Below is a small trained network, with its code and all its weights. Each question gives an input and a class and asks what happens when units are switched off, that is, made to give their printed mean instead of their output.

import numpy as np


def w(rows, s, z=0):
    codes = np.array(rows[::2]) - 128.0
    scale = np.full(codes.shape[1], s)
    scale[-1] = z or s
    return codes * scale


def f(y):
    return y / 2 * (1 + np.tanh(0.7978845608 * (y + 0.044715 * y**3)))


def log_softmax(a):
    a = a - a.max(-1, keepdims=True)
    return a - np.log(np.exp(a).sum(-1, keepdims=True))


def net(x, mask):
    res = np.array(x, float).reshape(1, 8) / 4 @ E
    y = f(res @ A[0][:, :-1].T + A[0][:, -1])
    res = res + np.where(mask, y, B[0][:, -1]) @ B[0][:, :-1]
    return log_softmax(res[-1] @ U[:, :-1].T + U[:, -1])


A, B = {}, {}
E = w([
[8,110,131,101],'x0',
[127,129,129,127],'x1',
[154,95,242,58],'x2',
[129,126,128,129],'x3',
[130,128,127,128],'x4',
[129,128,127,128],'x5',
[113,120,187,222],'x6',
[120,255,158,113],'x7',
],0.0078)
A[0] = w([
[160,87,184,53,108],'N1',
[119,120,163,77,236],'N2',
[109,168,131,116,159],'N3',
[115,188,55,177,11],'N4',
[179,130,152,200,74],'N5',
[121,124,44,146,54],'N6',
[129,99,136,133,8],'N7',
[151,136,40,74,92],'N8',
[177,132,130,137,53],'N9',
[142,107,196,79,31],'N10',
[109,126,144,164,184],'N11',
[191,141,95,123,98],'N12',
[64,112,137,106,79],'N13',
[133,149,110,85,86],'N14',
[138,112,197,86,18],'N15',
[151,9,118,125,88],'N16',
[141,58,100,131,32],'N17',
[148,115,101,48,46],'N18',
[48,119,143,134,101],'N19',
[115,109,183,156,3],'N20',
[85,109,167,212,62],'N21',
[58,120,139,99,113],'N22',
[143,119,168,202,57],'N23',
[207,129,148,121,113],'N24',
[119,166,72,147,39],'N25',
[126,208,169,84,49],'N26',
[147,43,49,101,41],'N27',
[115,125,69,163,27],'N28',
[127,215,134,112,87],'N29',
[151,130,119,133,240],'N30',
[143,126,99,63,35],'N31',
],0.014,0.0064)
B[0] = w([
[97,166,68,234,231],'N1',
[84,87,87,185,246],'N2',
[143,75,170,93,184],'N3',
[192,126,109,173,209],'N4',
[90,116,82,50,186],'N5',
[114,183,95,232,192],'N6',
[154,248,184,59,111],'N7',
[15,114,121,104,214],'N8',
[143,187,68,35,136],'N9',
[184,195,72,210,177],'N10',
[107,94,169,137,187],'N11',
[112,93,57,60,176],'N12',
[188,134,65,98,175],'N13',
[122,140,206,106,145],'N14',
[167,230,52,218,166],'N15',
[206,129,239,115,254],'N16',
[214,180,207,102,163],'N17',
[12,205,143,112,164],'N18',
[184,102,63,45,202],'N19',
[26,220,117,106,135],'N20',
[38,174,128,73,192],'N21',
[196,71,65,73,201],'N22',
[23,161,105,55,170],'N23',
[141,89,45,69,200],'N24',
[136,170,117,205,170],'N25',
[180,98,191,132,189],'N26',
[149,128,211,89,211],'N27',
[197,216,104,238,160],'N28',
[176,89,254,105,206],'N29',
[92,30,121,132,223],'N30',
[6,222,153,79,146],'N31',
],0.0099,0.0061)
U = w([
[156,141,124,209,82],'0',
[204,146,254,97,81],'1',
[44,142,163,101,110],'2',
[134,63,144,150,207],'3',
[188,76,71,77,12],'4',
],0.013,0.011)

Each question gives the input, the list of numbers given to net, and the class t.
The units are the neurons (one row each of A and B). Each row of codes is followed by its name. A weight is (code - 128) times the scale printed after its matrix; where a second scale follows, it is the last column's (A, B and U).
mask holds one flag per neuron, in row order. A switched-off neuron (its flag False) gives its mean, the last column of its row in B, instead of its output. The means were averaged over made-up inputs and are rounded, as every weight is.
A unit's drop is (log p(t) with every unit on - log p(t) with that unit switched off) / (log p(t) with every unit on - log p(t) with every unit switched off).
The circuit of an input: a set's keep is (log p(t) with only the set's units on - log p(t) with every unit switched off) / (log p(t) with every unit on - log p(t) with every unit switched off). Starting from the 12 units with the biggest drops (on a tie, the unit counted first), units are removed one at a time, each time the one whose removal leaves the highest keep (on an exact tie, the one counted first), for as long as the keep stays at least 0.8.
circuit, biggest first: the units of the circuit, biggest drop first
unit that matters most: the unit with the biggest drop
top k neurons: the k neurons with the biggest drops, biggest first
drop when u is switched off: that unit's drop, to one decimal
input [7,-6,-5,-8,8,4,8,8], class 1: circuit, biggest first	[N29; N2]
input [7,-5,-1,2,-4,4,2,6], class 4: circuit, biggest first	[N19; N22]
input [-7,0,-7,6,-4,7,-3,-8], class 1: unit that matters most	N27
input [-6,2,8,-5,5,8,-7,-5], class 0: top 3 neurons	[N1; N10; N15]
input [-7,0,-7,1,-8,8,-5,-5], class 0: top 2 neurons	[N6; N28]
input [2,2,5,5,1,-7,6,-1], class 2: circuit, biggest first	[N21; N20]
input [-2,2,-8,-6,-4,3,-8,-6], class 0: top 4 neurons	[N6; N28; N4; N25]
input [6,-2,7,2,7,0,2,5], class 0: circuit, biggest first	[N15; N10]
input [5,1,2,-7,4,-4,-8,8], class 1: top 2 neurons	[N29; N26]
input [2,2,0,-5,5,-7,3,5], class 1: circuit, biggest first	[N1; N29]
input [7,6,-1,-1,-5,3,-1,6], class 4: top 3 neurons	[N22; N19; N16]
input [0,-5,6,-6,6,7,7,-8], class 1: top 2 neurons	[N16; N17]
input [-3,-1,-5,-3,0,-1,-3,-7], class 1: top 3 neurons	[N27; N16; N17]
input [4,0,-6,6,8,5,-6,8], class 1: circuit, biggest first	[N29]
input [3,0,-4,2,2,0,6,-5], class 2: top 2 neurons	[N21; N23]
input [7,2,3,-6,-3,2,-6,5], class 4: top 4 neurons	[N22; N13; N19; N16]
input [2,7,6,7,-7,1,7,-7], class 1: top 3 neurons	[N16; N17; N8]
input [3,-6,-2,-2,1,-7,6,0], class 2: drop when N21 is switched off	0.4
input [3,-7,4,-7,0,-6,-8,-1], class 2: drop when N18 is switched off	0.1
input [-5,-4,-2,-2,0,8,1,-3], class 4: drop when N25 is switched off	0.1
